Here is a tiny trained network, its code and every weight. The questions are about switching its units off for an input and a target symbol, where a switched-off unit gives its printed mean instead of its output.

import numpy as np


def w(rows, s, z=0):
    codes = np.array(rows[::2]) - 128.0
    scale = np.full(codes.shape[1], s)
    scale[-1] = z or s
    return codes * scale


def f(y):
    return y / 2 * (1 + np.tanh(0.7978845608 * (y + 0.044715 * y**3)))


def softmax(a):
    e = np.exp(a - a.max(-1, keepdims=True))
    return e / e.sum(-1, keepdims=True)


def log_softmax(a):
    a = a - a.max(-1, keepdims=True)
    return a - np.log(np.exp(a).sum(-1, keepdims=True))


def net(x, mask):
    ids = ['ΠΨαβγεζηθμξσω'.index(c) for c in x.split()]
    T = len(ids)
    res = E[ids] + P[:T]
    u = 0
    for l in range(2):
        r = res
        for j in range(2):
            rows = slice(3 * j, 3 * j + 3)
            q, k, v = (r @ M[l][rows].T for M in (Q, K, V))
            z = softmax(np.where(np.tri(T) > 0, q @ k.T / 3**0.5, -1e9)) @ v
            o = O[l][rows]
            res = res + np.where(mask[u + j], z, o[:, -1]) @ o[:, :-1]
        u += 2
        y = f(res @ A[l][:, :-1].T + A[l][:, -1])
        res = res + np.where(mask[u : u + 8], y, B[l][:, -1]) @ B[l][:, :-1]
        u += 8
    return log_softmax(res[-1] @ U[:, :-1].T + U[:, -1])


Q, K, V, O, A, B = {}, {}, {}, {}, {}, {}
E = w([
[157,62,142,131,57,94,88,134,107,137,133],'Π',
[82,80,110,117,65,26,76,117,126,142,193],'Ψ',
[160,63,155,168,107,116,117,133,65,164,128],'α',
[151,93,233,167,140,161,39,101,120,159,41],'β',
[125,33,117,100,166,46,111,105,131,162,154],'γ',
[141,132,131,206,52,140,117,133,65,173,109],'ε',
[239,92,164,192,67,126,76,78,97,84,58],'ζ',
[12,111,77,165,11,102,61,102,203,182,139],'η',
[22,121,180,114,138,131,107,4,158,157,158],'θ',
[101,134,85,173,79,69,155,86,123,140,141],'μ',
[94,124,125,110,126,154,163,171,93,223,75],'ξ',
[167,179,141,164,227,65,95,150,43,137,86],'σ',
[191,163,174,60,63,129,205,179,11,122,148],'ω',
],0.017)
P = w([
[162,148,104,104,105,148,83,143,148,179,216],'0',
[168,140,125,118,98,91,85,105,141,181,181],'1',
[103,146,44,63,126,135,63,111,67,112,148],'2',
[143,158,158,151,102,51,125,99,141,154,124],'3',
[110,166,98,64,126,119,105,104,87,70,94],'4',
[132,180,180,198,122,9,166,106,159,136,60],'5',
[97,164,141,112,126,120,133,98,89,34,39],'6',
],0.011)
Q[0] = w([
[153,115,130,227,88,132,155,165,200,234,141],'0.h1',
[69,196,64,131,113,160,95,140,78,97,101],'0.h1',
[113,161,113,184,219,186,190,216,194,34,191],'0.h1',
[220,129,182,192,115,14,162,97,209,236,171],'0.h2',
[110,173,108,121,93,15,85,114,1,175,40],'0.h2',
[143,113,26,141,144,100,139,151,151,105,27],'0.h2',
],0.0074)
K[0] = w([
[186,80,178,145,134,141,101,60,156,149,97],'0.h1',
[128,137,112,69,122,136,185,165,151,157,129],'0.h1',
[169,47,121,124,113,140,84,193,120,170,215],'0.h1',
[128,170,188,134,158,80,8,84,114,154,81],'0.h2',
[117,157,151,129,156,99,191,135,139,57,51],'0.h2',
[128,122,68,174,125,122,154,207,107,116,83],'0.h2',
],0.011)
V[0] = w([
[123,227,208,176,184,111,93,72,61,162,191],'0.h1',
[208,34,62,191,126,112,191,86,162,49,141],'0.h1',
[121,219,105,115,159,142,175,95,155,131,106],'0.h1',
[146,85,237,45,105,117,2,179,154,148,90],'0.h2',
[97,233,122,48,108,196,115,153,164,91,118],'0.h2',
[196,233,104,164,194,196,40,157,130,168,53],'0.h2',
],0.0059)
O[0] = w([
[131,118,131,191,154,64,160,24,72,191,110,254],'0.h1',
[211,250,152,79,118,174,123,88,182,104,138,4],'0.h1',
[114,179,59,161,170,134,75,113,103,93,92,78],'0.h1',
[81,108,168,183,129,106,107,184,128,124,128,229],'0.h2',
[110,118,6,188,143,2,117,159,153,89,106,26],'0.h2',
[162,68,112,66,134,99,170,83,112,205,66,156],'0.h2',
],0.0079,0.0045)
A[0] = w([
[193,78,120,138,139,194,113,166,91,117,67,244],'0.n1',
[126,214,183,177,90,68,190,129,153,242,110,248],'0.n2',
[155,65,236,129,131,138,58,133,144,62,159,46],'0.n3',
[153,101,29,78,152,120,159,91,189,150,117,1],'0.n4',
[63,92,106,89,82,197,70,54,172,109,118,67],'0.n5',
[163,146,135,97,83,188,152,59,113,32,181,62],'0.n6',
[143,168,101,86,194,108,143,194,74,140,95,10],'0.n7',
[158,116,148,155,3,191,139,203,134,99,66,41],'0.n8',
],0.0068,0.0032)
B[0] = w([
[106,102,49,104,118,15,157,1,105,67,197,168],'0.n1',
[87,17,140,69,57,164,184,97,148,74,184,247],'0.n2',
[59,153,125,182,170,191,52,152,171,148,184,165],'0.n3',
[120,70,173,144,21,174,79,167,59,205,153,122],'0.n4',
[157,175,79,111,200,44,138,57,120,112,68,143],'0.n5',
[53,201,57,81,153,57,152,51,114,92,215,133],'0.n6',
[71,42,164,192,138,66,239,181,162,101,104,141],'0.n7',
[158,69,213,3,147,98,16,167,135,46,45,145],'0.n8',
],0.0058,0.012)
Q[1] = w([
[149,67,175,197,74,152,168,125,220,116,143],'1.h1',
[150,186,172,142,174,220,151,255,178,140,148],'1.h1',
[66,55,179,103,47,78,172,93,112,192,168],'1.h1',
[169,117,193,165,74,175,181,163,210,176,154],'1.h2',
[158,178,5,119,186,132,117,165,102,147,91],'1.h2',
[54,98,131,47,108,57,101,53,20,118,83],'1.h2',
],0.0083)
K[1] = w([
[114,115,191,196,223,149,6,58,152,159,145],'1.h1',
[180,90,116,133,80,110,30,111,100,203,203],'1.h1',
[125,107,196,182,132,102,134,62,101,76,43],'1.h1',
[198,93,164,153,205,154,36,79,106,163,175],'1.h2',
[111,148,66,47,93,129,163,246,84,160,254],'1.h2',
[93,136,123,101,144,91,214,128,143,25,77],'1.h2',
],0.0074)
V[1] = w([
[26,167,64,122,125,111,115,70,225,76,177],'1.h1',
[107,107,41,149,23,162,106,66,162,159,127],'1.h1',
[115,146,141,30,235,97,221,149,148,166,170],'1.h1',
[119,170,163,146,113,166,169,163,41,121,147],'1.h2',
[115,163,96,88,92,173,179,153,155,111,89],'1.h2',
[54,142,119,124,159,170,128,177,173,255,121],'1.h2',
],0.0085)
O[1] = w([
[123,149,164,132,118,69,89,74,90,102,138,109],'1.h1',
[151,116,99,75,130,98,130,73,179,67,149,193],'1.h1',
[76,151,133,140,146,127,158,156,9,193,135,119],'1.h1',
[123,119,102,201,182,174,134,93,112,65,158,110],'1.h2',
[128,124,79,107,98,163,139,121,101,69,126,2],'1.h2',
[70,130,177,134,115,171,163,109,115,96,77,61],'1.h2',
],0.012,0.0099)
A[1] = w([
[90,160,107,164,177,163,199,148,161,114,99,22],'1.n1',
[191,123,134,146,106,183,85,178,162,105,153,61],'1.n2',
[145,135,170,114,94,74,135,86,197,148,91,2],'1.n3',
[149,130,172,169,173,108,167,177,76,210,89,72],'1.n4',
[159,159,191,48,74,179,174,190,82,51,149,44],'1.n5',
[156,109,183,181,204,211,182,96,126,95,152,26],'1.n6',
[88,191,202,103,255,156,143,121,157,115,137,87],'1.n7',
[140,157,97,158,75,148,55,106,120,78,166,26],'1.n8',
],0.008,0.0052)
B[1] = w([
[211,139,108,161,53,117,62,123,148,210,198,134],'1.n1',
[107,191,203,166,90,231,157,65,33,128,121,154],'1.n2',
[150,144,112,198,133,151,103,180,98,139,105,249],'1.n3',
[103,161,116,110,108,177,105,103,203,100,113,229],'1.n4',
[121,162,2,235,170,124,83,183,71,123,95,130],'1.n5',
[130,97,100,62,183,57,65,104,36,188,199,137],'1.n6',
[145,101,89,95,165,148,132,218,187,166,74,136],'1.n7',
[74,183,114,123,154,139,193,189,126,147,125,165],'1.n8',
],0.0097,0.016)
U = w([
[111,168,204,179,86,197,132,132,60,121,112,46],'Π',
[34,154,179,162,90,122,151,186,189,101,238,29],'Ψ',
[107,69,157,74,112,159,79,101,76,137,198,27],'α',
[146,44,164,178,129,124,149,204,161,133,65,75],'β',
[105,130,196,20,213,127,87,238,130,118,122,173],'γ',
[167,59,86,119,132,210,111,42,203,44,115,164],'ε',
[235,182,111,95,91,130,92,155,141,208,154,76],'ζ',
[108,102,118,7,42,123,33,176,163,67,44,114],'η',
[95,172,203,170,126,50,140,100,33,176,88,105],'θ',
[145,216,141,22,173,93,171,88,149,70,137,255],'μ',
[4,10,127,23,107,126,168,104,77,3,71,221],'ξ',
[100,234,129,121,80,159,178,90,124,255,72,127],'σ',
[114,104,33,237,157,176,102,190,80,120,181,155],'ω',
],0.0051,0.0062)

Each question gives the input, a string of symbols that net reads in full, and the target symbol t.
The units are the heads (3 rows each of Q, K, V and O) and the neurons (one row each of A and B). Each row of codes is followed by its name. A weight is (code - 128) times the scale printed after its matrix; where a second scale follows, it is the last column's (O, A, B and U).
mask holds one flag per unit, layer by layer, with each layer's heads first. A switched-off unit (its flag False) gives its mean, the last column of its rows in O or B, instead of its output. The means were averaged over made-up inputs and are rounded, as every weight is.
A unit's drop is (log p(t) with every unit on - log p(t) with that unit switched off) / (log p(t) with every unit on - log p(t) with every unit switched off).
k most important neurons: the k neurons with the biggest drops, biggest first
k most important neurons of layer l: the k neurons of layer l with the biggest drops, biggest first
heads that matter: for each layer, one digit per head in row order, 1 if its drop is at least 0.15 and else 0, layers parted by /
input α γ σ γ, target σ: heads that matter -> 01 / 10
input η μ σ μ β, target σ: 3 most important neurons -> (0.n7 0.n1 0.n4)
input ω ξ ζ ξ β, target ξ: heads that matter -> 00 / 01
input μ ε ω Ψ σ θ, target θ: heads that matter -> 00 / 10
input σ σ ξ γ μ, target ξ: most important neuron -> (0.n7)
input Ψ ξ ε μ, target μ: 2 most important neurons -> (1.n8 0.n6)
input α ε Π γ, target γ: heads that matter -> 01 / 01
input Π μ β β σ ω Ψ, target ω: heads that matter -> 00 / 11
input μ Ψ γ η, target η: 2 most important neurons of layer 0 -> (0.n5 0.n8)
input β μ ξ Π ζ, target ξ: 3 most important neurons of layer 0 -> (0.n2 0.n7 0.n3)
input θ ω Ψ θ β Π, target β: heads that matter -> 00 / 10
input σ θ ζ Π ε, target ζ: heads that matter -> 00 / 01
input σ ε ξ ξ η, target ξ: heads that matter -> 00 / 01
input ω γ α γ ε, target ε: heads that matter -> 00 / 10
input Π θ σ Π, target σ: heads that matter -> 00 / 10
input η σ Π ξ γ η ζ, target η: 4 most important neurons of layer 0 -> (0.n2 0.n3 0.n5 0.n8)
input Ψ Ψ ξ α, target α: heads that matter -> 01 / 01
input Π ζ α ξ, target ζ: heads that matter -> 10 / 01
input ω ω ε, target ω: heads that matter -> 00 / 01
input ξ ε θ ζ Ψ, target θ: 3 most important neurons of layer 0 -> (0.n3 0.n5 0.n2)
input β ξ β α η ζ μ, target μ: most important neuron -> (0.n6)
input α β Ψ Π α β, target β: most important neuron -> (1.n3)
input α α γ, target γ: 2 most important neurons -> (1.n7 0.n2)
input ζ θ σ ω ω β η, target ω: 2 most important neurons -> (0.n7 0.n2)
input θ Ψ ε α, target θ: 2 most important neurons -> (0.n5 1.n4)
input ξ ξ ξ ω ξ Ψ, target Ψ: 2 most important neurons -> (1.n8 0.n3)
